Below are the code and all the weights of a small trained network. Each question names an input and a class and asks about switching units off, where a switched-off unit gives its printed mean instead of its output.

import numpy as np


def w(rows, s, z=0):
    codes = np.array(rows[::2]) - 128.0
    scale = np.full(codes.shape[1], s)
    scale[-1] = z or s
    return codes * scale


def f(y):
    return np.maximum(y, 0)


def log_softmax(a):
    a = a - a.max(-1, keepdims=True)
    return a - np.log(np.exp(a).sum(-1, keepdims=True))


def net(x, mask):
    res = np.array(x, float).reshape(1, 4) / 4 @ E
    y = f(res @ A[0][:, :-1].T + A[0][:, -1])
    res = res + np.where(mask, y, B[0][:, -1]) @ B[0][:, :-1]
    return log_softmax(res[-1] @ U[:, :-1].T + U[:, -1])


A, B = {}, {}
E = w([
[34,119,253,94,27,106,150,193,106,130,135],'x0',
[110,119,170,104,145,118,177,145,137,110,214],'x1',
[188,194,183,25,81,47,60,30,109,86,155],'x2',
[128,112,162,111,176,150,186,86,219,150,108],'x3',
],0.011)
A[0] = w([
[109,148,254,48,111,107,163,141,161,110,160,107],'n1',
[153,150,108,228,162,203,180,166,152,170,192,163],'n2',
[42,98,121,131,74,171,77,180,86,114,135,128],'n3',
[179,150,156,35,176,91,76,14,128,72,128,254],'n4',
[150,150,123,214,118,225,218,162,175,246,65,141],'n5',
[161,194,160,130,23,136,61,175,78,145,115,147],'n6',
[172,181,129,177,32,155,66,174,59,128,42,212],'n7',
[196,125,30,200,195,181,90,124,161,191,72,215],'n8',
[176,163,114,241,122,224,114,161,89,204,94,100],'n9',
[98,50,185,187,98,176,179,210,173,194,183,74],'n10',
],0.0092,0.0039)
B[0] = w([
[98,160,158,137,64,35,97,26,163,159,95,206],'n1',
[162,120,110,123,154,207,114,186,158,198,83,210],'n2',
[117,161,132,180,99,101,128,118,76,105,189,187],'n3',
[160,192,114,32,30,54,169,74,177,170,142,233],'n4',
[21,85,181,73,170,162,54,187,192,154,29,226],'n5',
[33,123,182,175,90,50,128,169,31,69,182,200],'n6',
[156,164,156,128,69,131,88,168,69,149,195,205],'n7',
[77,78,135,169,191,156,135,120,129,44,10,251],'n8',
[67,59,120,135,188,210,47,199,157,107,83,204],'n9',
[255,151,66,130,142,132,136,116,158,87,168,204],'n10',
],0.0093,0.019)
U = w([
[240,159,58,47,96,93,157,102,155,129,238,144],'0',
[82,119,190,251,95,145,58,193,35,122,195,1],'1',
[191,85,1,188,248,232,186,255,163,176,103,95],'2',
[22,137,229,71,50,109,90,118,150,186,42,133],'3',
[117,104,44,108,192,86,154,14,204,66,40,216],'4',
],0.0088,0.0066)

Each question gives the input, the list of numbers given to net, and the class t.
The units are the neurons (one row each of A and B). Each row of codes is followed by its name. A weight is (code - 128) times the scale printed after its matrix; where a second scale follows, it is the last column's (A, B and U).
mask holds one flag per neuron, in row order. A switched-off neuron (its flag False) gives its mean, the last column of its row in B, instead of its output. The means were averaged over made-up inputs and are rounded, as every weight is.
A unit's drop is (log p(t) with every unit on - log p(t) with that unit switched off) / (log p(t) with every unit on - log p(t) with every unit switched off).
The circuit of an input: a set's keep is (log p(t) with only the set's units on - log p(t) with every unit switched off) / (log p(t) with every unit on - log p(t) with every unit switched off). Starting from all 10 units, units are removed one at a time, each time the one whose removal leaves the highest keep (on an exact tie, the one counted first), for as long as the keep stays at least 0.8.
circuit, biggest first: the units of the circuit, biggest drop first
top k neurons: the k neurons with the biggest drops, biggest first
drop when u is switched off: that unit's drop, to one decimal
input [0,7,-1,-1], class 0: top neuron -> [n8]
input [2,2,1,-3], class 1: circuit, biggest first -> [n5; n4]
input [0,-1,6,8], class 0: top 2 neurons -> [n5; n8]
input [-3,-8,8,2], class 0: circuit, biggest first -> [n5; n4]
input [1,3,0,2], class 0: circuit, biggest first -> [n8; n5]
input [8,7,-1,2], class 0: top 3 neurons -> [n10; n5; n8]
input [-5,3,5,8], class 0: top 2 neurons -> [n4; n5]
input [-7,0,6,0], class 0: top 2 neurons -> [n4; n5]
input [8,8,-7,-6], class 0: top 3 neurons -> [n10; n8; n9]
input [-4,-2,1,-3], class 4: top 2 neurons -> [n5; n2]
input [-1,4,-1,1], class 2: top 2 neurons -> [n4; n1]
input [2,-6,-8,-8], class 1: top 2 neurons -> [n7; n3]
input [-1,-7,6,1], class 0: top 2 neurons -> [n5; n4]
input [5,4,-2,6], class 4: circuit, biggest first -> [n10]
input [-6,-4,8,5], class 0: top 3 neurons -> [n4; n5; n9]
input [-7,4,-1,2], class 2: top 2 neurons -> [n1; n2]
input [1,1,-4,4], class 2: drop when n10 is switched off -> 0.0
input [7,-8,6,-6], class 1: drop when n6 is switched off -> 0.1
input [4,-2,-5,-1], class 2: drop when n10 is switched off -> 0.1
input [3,1,-4,4], class 2: circuit, biggest first -> [n10]
input [0,-6,-4,-4], class 1: drop when n3 is switched off -> 0.2
